Each row has a class, written after it, and each block has its own classes.
[-0.31,+1.25,+0.63,-1.48,-0.10,-0.43,+4.93,-1.94,+0.23,+0.64,-0.09,-0.52,-0.33,+1.03,+0.82,-4.02,-0.39,-0.54,+2.63,+0.33,-1.05,+1.46,+0.99,+0.20,-1.80,-1.94,-0.31,+0.74,-0.42,+0.43,+0.19,-0.01,+1.09,-0.38] => fufov
[+0.29,-0.21,+1.22,+0.10,+0.38,-0.67,+2.63,-0.22,+0.17,+0.18,-0.57,-0.79,-0.09,-0.02,+0.01,-0.79,+2.20,-4.02,+7.70,+0.91,+0.41,-1.46,-0.33,+0.81,+1.46,-2.66,-0.65,-0.05,-0.59,-0.45,+0.05,-0.79,+3.82,+0.03] => lotum
[-0.40,+1.12,+0.85,-1.00,-0.13,-0.08,+5.94,-1.02,+1.21,+0.92,-0.19,-1.11,-0.98,+0.44,+0.50,-6.92,-0.09,-0.57,+3.07,+2.22,-1.20,+0.53,+0.27,+0.21,-1.74,-1.72,-0.32,+0.59,-0.83,+0.69,+0.49,+0.96,+1.89,-0.23] => fufov
[+0.15,+2.81,-1.03,+0.25,-0.24,+1.23,+4.37,-0.47,+0.41,+0.73,-0.05,-0.24,-0.26,+0.73,+0.47,-1.59,+0.34,+0.56,+0.49,-0.39,-0.88,+0.48,+0.44,+0.00,-0.42,-2.37,-0.34,+0.23,-0.67,+1.04,-0.44,+0.43,+1.58,+0.08] => fufov
[+1.15,-0.60,+0.28,-0.08,+0.27,+0.24,+6.53,-0.96,+0.21,-0.05,-0.15,-0.36,+0.16,-0.44,+0.24,-4.31,+0.08,-1.99,+6.77,+0.68,-0.03,-1.75,+0.10,+0.87,-0.18,-1.86,-1.44,+0.24,-0.84,-0.26,-0.02,+0.25,+5.30,+0.21] => lotum
[+0.86,-0.89,+1.89,+0.64,+0.78,-0.08,+3.55,-1.36,+0.53,-0.08,+0.04,-0.68,+0.13,+0.23,+0.02,-3.03,+0.52,-2.72,+7.37,+1.13,+0.05,-1.45,-0.34,+1.10,+0.72,-2.06,-1.58,+0.30,-0.77,-0.45,+0.21,+0.61,+4.28,+0.05] => lotum
[+1.64,-0.48,+0.51,+0.17,+0.76,+0.24,+5.51,-2.20,+0.85,+0.11,-0.27,+0.39,-0.19,+0.32,+0.10,-2.55,+0.96,-2.08,+8.74,+1.44,-0.02,-0.72,-0.07,+1.40,+0.29,-3.44,-2.83,+0.72,-0.81,+0.73,+0.67,+0.19,+3.19,-0.91] => lotum
[+0.12,+1.51,+1.23,-5.09,-0.63,-0.01,+2.60,-2.84,+0.93,+0.14,+0.00,-1.22,+0.23,+0.97,+0.56,-7.33,+0.42,-1.55,+5.78,+1.69,-1.17,+0.48,+0.22,+1.30,-0.88,-2.07,+0.41,+0.64,-0.79,+0.82,-0.67,+0.61,+2.07,-0.32] => fufov
[+0.40,-0.16,+1.56,-1.55,-0.48,+0.21,+4.36,-1.98,+0.42,+0.11,-0.38,-0.41,-0.03,+0.87,+0.22,-4.04,+0.43,-0.37,+2.65,+0.46,-1.37,+1.17,-0.25,+0.14,-1.49,-2.00,-0.01,+0.71,-0.56,+0.27,-0.07,-0.19,+1.27,-0.04] => fufov
[+0.78,+0.83,-1.60,+2.15,+0.39,+0.38,+6.13,+0.76,+0.26,+0.67,+0.04,+0.37,-0.37,-0.16,-0.04,-0.09,+1.24,-0.77,+3.10,-0.68,+0.19,-0.93,+0.50,+0.40,+0.11,-2.01,-2.26,-0.03,-1.37,+0.37,-0.09,-0.02,+3.15,+0.22] => lotum
[-0.86,+2.14,-0.82,-1.60,-0.01,+0.74,+6.24,-0.90,+1.04,+1.00,+0.01,-0.18,-0.35,+0.02,+1.47,-3.19,+0.54,-0.59,+2.26,-0.34,-1.19,+1.55,+1.35,+0.18,-1.15,-3.40,-0.96,+0.71,-0.83,+1.19,+0.05,+0.05,-0.23,-0.66] => fufov

Next block, with new classes.
[-0.94,-0.50,+2.22,+0.76,-0.43,-0.51,+0.85,-1.07,-0.21,+0.30,+0.41,+0.95,-0.94,-0.25,+0.84,-0.03,-1.15,-0.95,-0.14,+0.53,-2.18,-0.25,-0.22,+0.44,+0.11,-1.55,-0.29,+1.51,-0.07,+0.16,-0.20,-0.46,+0.25,+0.01] => nide
[-2.04,-0.79,+3.73,+1.11,-0.67,-0.24,+1.20,-2.37,-0.66,+0.56,+0.49,+0.80,-3.13,-0.29,+1.38,-0.11,-1.24,-0.77,-1.29,+0.67,-3.25,-0.17,-0.22,+0.26,+0.08,-1.81,-0.51,+2.12,-0.20,-0.54,+0.15,-0.06,+0.39,+0.55] => nide
[+0.53,-0.92,+2.56,+0.25,+0.21,-0.53,+0.98,-3.94,+0.14,+0.09,+1.19,+0.46,+1.05,-1.64,+0.19,+0.46,-0.39,-0.53,-0.50,-0.24,-1.80,-0.01,-0.88,+0.34,+0.06,-1.49,+0.44,+0.38,-0.13,-1.53,+0.70,+0.30,+0.24,-0.02] => nide
[+1.62,-0.61,+1.99,+0.90,-0.02,-0.30,+1.98,-5.29,-0.04,+0.52,+0.44,-0.51,-3.08,+0.48,+0.04,+1.35,-0.12,+0.51,-0.71,-0.48,-1.36,-0.01,-0.92,+0.35,+0.32,-2.33,+1.07,+1.14,+0.40,+0.22,-0.08,+1.11,-0.09,+0.33] => Teg
[-0.10,-0.17,+0.65,+0.91,-0.32,-0.09,+0.69,-1.59,-0.04,-0.43,-0.25,-0.35,-1.52,-1.06,+0.28,+0.47,-0.47,-0.52,-0.05,+1.08,-1.59,-0.22,-0.07,-0.10,-0.02,-0.72,+0.29,+0.49,+0.42,-0.83,-0.28,+0.48,-0.34,-0.37] => nide
[+1.26,-0.85,+1.85,+1.10,-0.18,-0.35,+1.95,-5.29,+0.11,-0.23,-0.34,-0.39,-3.84,-0.49,-0.55,+1.36,-0.10,+0.28,-0.63,+0.23,-1.87,+0.24,-0.89,+0.19,-0.11,-1.91,+1.09,+0.95,+0.25,+0.34,-0.23,+1.45,-0.18,+0.07] => Teg
[+1.11,-0.71,+1.24,+1.47,-0.80,-0.11,+1.52,-5.02,-0.17,-0.15,-0.54,-0.36,-4.66,+0.07,+0.05,+1.22,-0.16,+0.11,-0.41,+0.72,-1.79,-0.27,-0.51,+0.20,-0.52,-1.05,+0.85,+1.60,+0.34,+1.40,-0.53,+1.38,-0.14,+0.33] => Teg
[-0.26,-0.41,+1.06,+0.63,-0.31,-0.24,+0.89,-1.78,-0.55,+0.07,-0.25,+0.12,-0.77,-1.27,+0.82,+0.41,-0.44,-0.50,-0.20,+0.75,-1.93,-0.08,-0.02,+0.15,-0.10,-0.44,+0.27,+0.04,+0.14,-0.94,-0.23,-0.20,-0.07,-0.40] => nide
[+1.88,-1.05,+2.84,+0.61,+0.19,-0.61,+2.00,-5.29,-0.07,+0.08,+1.42,-0.30,-1.90,-0.06,-0.26,+1.42,-0.20,+0.30,-0.65,-1.13,-0.91,+0.27,-1.35,+0.19,+0.24,-2.37,+1.17,+0.71,+0.47,-0.08,+0.14,+1.09,+0.35,+0.04] => Teg
[+0.79,-0.25,+0.11,+0.87,-0.11,+0.03,+1.59,-2.90,+0.16,+0.06,+0.45,-0.58,-1.87,+0.83,-0.40,+0.65,+0.24,+0.47,-0.36,-0.12,+0.39,+0.03,-0.75,-0.39,+0.13,-0.55,+0.43,+1.03,-0.05,+0.87,+0.13,+0.91,-0.01,-0.05] => Teg
[+3.18,-0.50,+1.19,+0.44,+0.80,-0.53,+1.03,-5.29,+0.25,-0.31,-0.29,-0.38,-1.66,-2.18,-0.85,+2.13,+0.27,-0.32,+0.55,+0.12,-1.92,+0.23,-0.54,+0.20,-0.12,-2.72,+2.55,-0.72,+0.50,-1.90,-0.25,+2.20,-0.11,-0.95] => Teg
[-0.88,-0.33,+1.76,+0.54,-0.09,-0.04,+0.32,-3.63,-0.18,-0.02,+0.51,+0.25,-0.81,-1.21,+0.94,+0.29,-0.73,-0.62,-0.41,+0.25,-2.08,-0.04,-0.01,+0.11,+0.17,-1.81,+0.32,+0.76,-0.45,-1.53,+0.15,+0.11,-0.15,-0.25] => nide
[-2.24,+0.07,-0.11,+0.62,-0.27,+0.27,+0.50,-1.66,-0.14,-0.20,+0.82,+0.13,-1.25,+0.28,+1.37,-0.58,-0.62,-0.23,-0.71,+0.60,-0.64,-0.22,+0.55,-0.24,+0.21,+0.64,-0.56,+1.37,-0.10,+0.13,+0.02,-0.60,-0.09,-0.07] => nide
[+1.47,-0.93,+2.02,+1.21,-0.73,-0.19,+1.94,-5.29,+0.17,-0.03,-0.11,-0.33,-3.83,+0.39,-0.03,+1.54,-0.28,+0.33,-0.97,+0.00,-1.50,-0.14,-0.67,+0.19,+0.14,-1.53,+0.75,+1.24,+0.32,+0.85,+0.13,+1.58,+0.25,+0.11] => Teg
[+0.94,-1.01,+3.35,+1.48,-0.24,-0.20,+2.02,-5.29,-0.19,+0.13,-0.03,-0.03,-4.34,-0.63,+0.08,+1.43,-0.55,+0.01,-0.92,+0.32,-2.63,-0.07,-0.90,+0.12,+0.93,-2.22,+1.10,+1.38,+0.31,-0.33,-0.12,+1.27,-0.12,+0.54] => Teg
[+1.37,-0.29,-0.36,+0.86,-0.13,+0.06,+1.14,-5.26,+0.28,-0.57,-0.22,-0.88,-2.92,-0.25,+0.37,+1.15,+0.09,+0.81,+0.12,+0.13,-0.43,+0.28,-0.65,-0.20,+0.27,-0.73,+1.26,+0.34,+0.31,+0.22,-0.35,+1.95,-0.53,-0.07] => Teg
[-1.51,-0.23,+1.04,+0.17,+0.20,-0.14,+0.34,-1.92,-0.37,+0.01,+0.33,+0.11,-1.08,-0.77,+0.85,-0.03,-0.54,-0.31,-0.33,+0.79,-1.58,-0.09,+0.14,+0.02,+0.03,-0.31,-0.09,+0.82,-0.31,-0.74,-0.10,-0.38,-0.07,-0.25] => nide

Next block, with new classes.
[-0.21,+0.76,-0.77,+0.47,+0.62,+0.63,+1.62,-0.26,-1.01,-0.11,+1.31,-0.97,+0.62,-0.20,-0.85,+0.97,+0.73,-0.38,+0.26,+0.69,+0.71,-0.07,+0.21,-0.50,-0.28,-2.20,+0.62,+1.00,-1.29,-0.99,-0.93,-0.24,+0.28,+0.42] => fomif
[-0.26,-0.03,-0.75,-0.64,+0.77,+2.25,+1.70,+0.42,-0.60,-0.18,+1.05,+1.72,-0.01,-0.78,-0.36,-1.37,+0.55,+0.35,+0.20,+0.51,+0.97,-0.35,+0.14,+0.87,+0.48,-1.61,-0.18,+1.05,-1.17,-1.31,+0.23,-0.82,+0.13,+0.39] => fomif
[+0.27,+1.17,-0.60,+1.02,+0.89,+1.65,+2.31,-1.19,-0.27,+0.33,+1.47,-1.34,+0.01,+1.28,-1.36,-0.06,+0.78,-0.08,-0.10,+0.28,+2.65,+0.69,+1.04,-0.08,+1.05,-1.87,+0.24,-0.26,-1.78,+0.48,-0.79,+0.37,+0.23,-0.96] => Tive
[+0.70,+0.39,-0.52,+0.51,+0.91,+1.41,+2.00,-0.16,-0.38,+0.38,+1.59,-1.40,+0.40,-0.43,-0.66,-0.56,+1.06,-0.09,+0.19,+0.62,+1.40,+0.88,+0.29,-0.81,+0.30,-2.36,+0.02,+0.91,-2.70,-0.69,-0.58,+0.17,+0.08,+0.53] => fomif
[+0.22,-1.25,-0.27,-0.45,+0.90,+1.33,-0.19,+1.43,-0.41,+0.69,+0.67,+0.96,-0.35,-1.15,+0.43,-2.07,+0.32,+0.09,+1.34,+0.47,+0.66,+0.83,-0.18,-0.25,+1.09,-0.06,-0.48,+0.64,-0.26,-0.95,-0.80,+1.07,-0.05,+0.15] => fomif
[+0.49,+0.42,+0.27,-0.25,-0.07,+0.26,+0.60,+1.22,-0.33,+1.08,+0.22,+0.20,+0.16,-0.55,-0.46,-1.26,+0.48,+0.73,+0.10,+0.12,+1.13,+1.57,+0.41,-0.42,-0.28,-1.16,-0.24,+0.14,-0.21,+0.56,-1.16,+0.62,+0.23,+1.10] => fomif
[-0.64,-1.30,-0.94,-1.96,+1.63,+0.71,-0.05,+1.02,-0.99,+0.42,+0.48,+0.66,+0.56,-0.19,-0.84,+0.62,-0.01,-0.06,-0.64,+0.56,+1.58,+0.89,+0.89,-0.63,+0.55,-1.06,-0.10,+1.08,-0.88,-0.65,-0.95,+0.73,-0.03,+0.23] => fomif
[-0.68,-0.44,-0.85,+0.40,+1.55,-0.84,+1.52,+0.57,-0.29,+0.14,+1.45,-1.06,+0.05,-0.19,+0.34,+1.57,-0.85,-0.32,-0.51,+1.10,-1.02,+0.39,+0.42,-0.52,+0.40,-2.03,+0.45,+0.18,-0.35,-0.43,+0.04,-0.44,+0.66,+0.41] => Tive
[+0.58,+1.12,-0.43,+0.46,+0.18,+1.49,+1.78,-1.43,-0.60,-0.58,+0.75,-0.01,-0.07,+0.64,-1.02,+1.11,+0.66,-0.01,-0.38,+0.60,+2.34,-0.12,+0.18,+0.24,+0.40,-0.96,+0.54,-0.41,-1.45,-0.53,-0.20,-0.52,+0.15,-0.83] => fomif
[-0.09,-2.16,-0.11,+0.95,+2.66,+2.42,+0.12,-0.47,-0.59,+1.48,+1.72,-0.42,+0.65,-1.00,+1.20,+1.15,+0.12,-0.63,-0.54,+0.61,-1.73,+1.41,+0.16,-0.84,+0.91,-1.14,-0.37,+1.02,-1.66,-0.38,-0.16,+1.05,+0.60,+0.73] => fomif
[-0.52,+0.20,+0.12,+0.19,+1.70,+0.80,+0.71,+0.72,-0.62,-0.07,+1.70,-0.76,+0.72,-0.14,-0.23,-0.01,+0.45,+0.64,-0.25,-0.16,+0.29,+1.11,+0.68,-0.32,+0.05,-1.48,+0.19,+0.30,-0.23,+0.76,-0.38,+0.85,+0.07,+0.91] => fomif
[-0.64,+0.00,-0.58,-1.24,+1.36,+1.54,+1.41,+0.13,-0.96,-0.18,+0.46,+1.44,+0.82,-1.04,-1.11,-0.99,+0.19,+0.97,-0.12,+0.25,+1.22,-0.31,+0.53,-0.49,+0.34,-2.08,+0.21,+1.64,-0.05,-0.86,+0.47,-0.49,+0.76,+0.31] => fomif
[-0.18,-0.16,-0.82,+0.04,+0.87,+1.52,+1.01,-0.20,-0.40,+0.09,+1.69,+1.09,-0.35,+0.55,+0.17,-0.72,+0.20,-0.36,+0.01,+0.80,+1.30,+0.29,+0.40,-0.08,+0.42,-0.30,-0.27,-0.20,-1.02,-0.36,-0.52,-0.74,+0.24,-1.38] => Tive
[+0.22,+0.07,-0.22,+0.99,+0.94,+2.31,+1.24,+0.24,-0.79,+0.43,+1.52,+1.63,-0.73,-0.59,+1.11,-1.58,-0.09,+0.31,-0.03,+0.52,+0.45,+0.39,+0.27,+0.03,+0.67,-0.85,+0.24,+0.08,-0.55,+0.75,-0.15,+0.18,+0.38,-1.43] => Tive
[-0.32,-1.21,-1.07,+0.10,+1.60,+1.23,+0.25,-0.18,-0.54,-0.15,+1.34,+0.65,-0.30,-0.19,-0.14,-0.17,+0.14,-0.46,-0.21,+0.90,+0.23,+0.81,+0.41,-0.50,+0.28,-0.46,+0.54,+0.44,-1.70,-0.98,+0.07,-1.40,+0.07,-1.38] => Tive
[+0.36,-0.23,-0.21,+1.21,+0.49,+0.28,+0.84,+0.13,-0.02,+0.11,+0.72,-1.62,-0.52,+0.55,+0.11,+0.84,+0.38,+0.28,-0.14,+0.50,-0.09,+0.76,+0.23,-0.49,-0.37,-1.02,+0.00,-0.71,-0.44,+0.33,-0.79,-0.15,+0.58,+0.10] => Tive
[-0.01,+0.11,-0.05,-0.11,+0.97,+1.17,+1.09,+0.80,-0.81,-0.48,-0.10,+0.00,+0.54,-0.74,-0.24,-1.73,+0.81,+1.23,+0.12,-0.04,+1.48,+0.72,+0.05,-0.55,+0.06,-1.89,-0.33,+0.77,-0.73,-0.42,+0.24,+0.46,-0.06,+0.84] => fomif
[+0.44,+0.85,-0.91,+0.55,+0.43,+1.28,+2.70,+0.26,-0.51,+0.22,+1.32,-0.17,-0.13,-0.16,-1.01,-1.26,+0.65,+0.41,-0.38,+0.54,+3.03,+0.13,+1.28,+0.14,+1.37,-2.12,+0.27,+0.13,-1.15,+0.94,-0.85,-0.09,+0.53,-1.57] => Tive
[-0.88,+0.22,-0.48,-0.14,+1.38,+0.60,+1.68,+0.97,-0.54,+0.23,-0.41,-0.63,+0.70,-0.29,+0.28,+0.12,+0.14,+0.58,-0.11,+0.42,+0.79,-0.46,+0.45,-0.60,+0.82,-1.83,+0.28,+0.56,+0.04,+0.64,-0.10,+0.15,-1.13,+0.21] => fomif
[+0.27,-0.07,-0.59,+0.53,+1.23,+0.83,+1.05,-0.41,-0.27,+0.24,+1.65,-2.10,+0.09,+0.45,-0.92,+1.25,+0.52,-0.58,-0.12,+0.75,+0.57,+1.07,+0.82,-0.55,+0.26,-1.54,+0.58,+0.22,-1.69,+0.52,-1.49,-0.18,+0.17,+0.07] => Tive
[+0.10,+0.10,-0.63,+0.46,+0.95,+0.85,+2.08,+0.41,+0.07,+0.65,+1.40,-0.89,+0.01,-0.52,+0.10,+0.42,+0.46,+0.18,-0.17,+0.68,+0.73,+0.35,+1.09,-0.35,+0.79,-1.78,+0.04,+0.08,-1.38,+1.21,-0.91,-0.30,+0.57,-0.45] => Tive
[-0.04,-0.83,-0.59,+1.91,+1.43,+2.08,+0.58,-0.95,-0.31,+0.52,+1.30,-0.50,+0.14,+0.04,+0.42,+1.43,+0.23,+0.29,-0.29,+0.47,-0.17,+1.02,+0.43,-0.25,+0.06,-0.09,+0.44,-0.49,-1.46,-0.45,+1.03,+0.56,-0.24,-0.26] => Tive
[-0.39,-1.45,-0.46,+0.74,+2.82,+1.80,+0.15,+0.82,-0.72,+0.11,+1.46,+0.16,+0.45,+0.12,+0.92,+0.67,+0.06,+0.27,-0.66,+0.63,-0.87,+1.48,+0.55,-0.67,-0.12,-0.33,-0.14,+0.27,-1.34,-1.12,+0.29,+0.23,-0.62,+0.13] => fomif
[-0.24,-0.41,-0.34,-0.32,+1.15,+1.02,+0.81,+0.68,-0.92,-0.04,+0.46,+0.86,+0.80,-0.63,+0.56,-1.32,+0.44,+0.76,-0.94,+0.07,+1.85,+0.86,+0.15,-0.65,+0.51,-1.68,+0.10,+1.04,-0.62,+0.68,-0.71,+0.22,+0.57,-0.06] => fomif
[+0.10,+0.13,-0.41,+1.12,+1.10,-0.18,+1.32,-0.67,-0.67,-0.84,+0.56,-1.87,-0.10,+0.70,-0.63,+1.96,+0.73,-0.45,+0.34,+1.43,+1.19,+1.16,+0.87,-0.23,-1.03,-1.14,+1.66,-0.26,-1.09,+0.30,+0.06,+0.11,+1.55,-0.47] => Tive
[+0.27,-0.99,-1.01,-0.32,+1.14,+1.14,+0.56,+0.20,-0.43,+0.27,+1.37,+0.01,-0.42,+0.20,-0.13,+0.00,+0.43,-0.03,-0.34,+1.00,+1.59,+1.07,+0.77,-0.18,+0.59,-0.38,+0.17,+0.50,-1.73,+0.34,-1.37,-0.30,+0.57,-1.18] => Tive
[-0.11,-1.69,-0.57,+0.14,+1.35,+0.68,-0.75,+0.08,-0.36,+0.70,+1.14,-0.30,-0.43,+0.05,+1.02,+2.08,-0.60,-0.47,-0.71,+0.91,-0.28,+1.33,+0.70,-0.06,+0.24,+0.89,+0.21,-0.44,-0.69,+1.03,+0.33,+1.52,-0.38,-1.13] => Tive
[+0.07,+0.57,-0.71,+0.77,+0.52,+1.83,+2.18,-0.72,-0.72,+0.65,+1.38,-0.51,-0.46,+0.03,-0.32,+0.32,+0.56,+0.68,-0.15,+0.96,+1.35,-0.30,+0.63,-0.79,+0.51,-1.10,+0.56,+1.23,-1.74,-0.42,-0.14,-0.48,+0.43,-1.19] => Tive
[-0.29,-0.23,-1.25,-0.48,+1.81,+1.66,+0.82,+0.98,+0.12,+0.92,+1.95,-0.08,-0.51,+0.60,+0.47,-0.02,+0.16,+0.40,-0.98,+1.04,+1.75,+0.92,+1.35,-0.17,+0.25,-0.77,+0.09,+0.44,-1.24,+0.47,-1.99,-0.01,+0.40,-1.57] => Tive
[-0.11,-0.92,-0.40,-1.26,+0.83,+0.52,+0.07,+1.85,-0.30,-0.09,+0.25,+0.50,+0.05,-0.03,-0.09,-0.53,+0.08,+0.51,-0.57,+0.95,+0.74,+0.90,+0.55,-0.48,+0.22,-0.27,+0.14,+0.36,+0.38,-0.15,-1.03,+0.16,+0.35,+0.62] => fomif
[+0.26,-0.58,-1.08,-0.06,+0.84,+0.88,+0.51,+0.51,-0.49,+0.04,+0.90,+0.73,-0.41,+0.23,-0.31,-0.36,+0.33,+0.10,-0.45,+0.59,+1.03,+1.00,+0.67,-0.13,+0.27,+0.18,+0.36,+0.08,-1.18,+0.47,-0.36,+0.10,+0.00,-0.38] => fomif
[-0.12,-0.23,-0.25,+0.09,+1.04,+0.94,-0.04,+0.71,-0.31,+0.52,+0.33,-0.05,-0.17,-0.22,-0.12,-0.69,+0.74,+0.50,-0.44,+0.46,+0.53,+0.77,-0.39,-0.04,+0.33,-0.81,-0.27,+0.53,-0.48,+0.81,-0.49,+0.92,+0.02,-0.23] => fomif
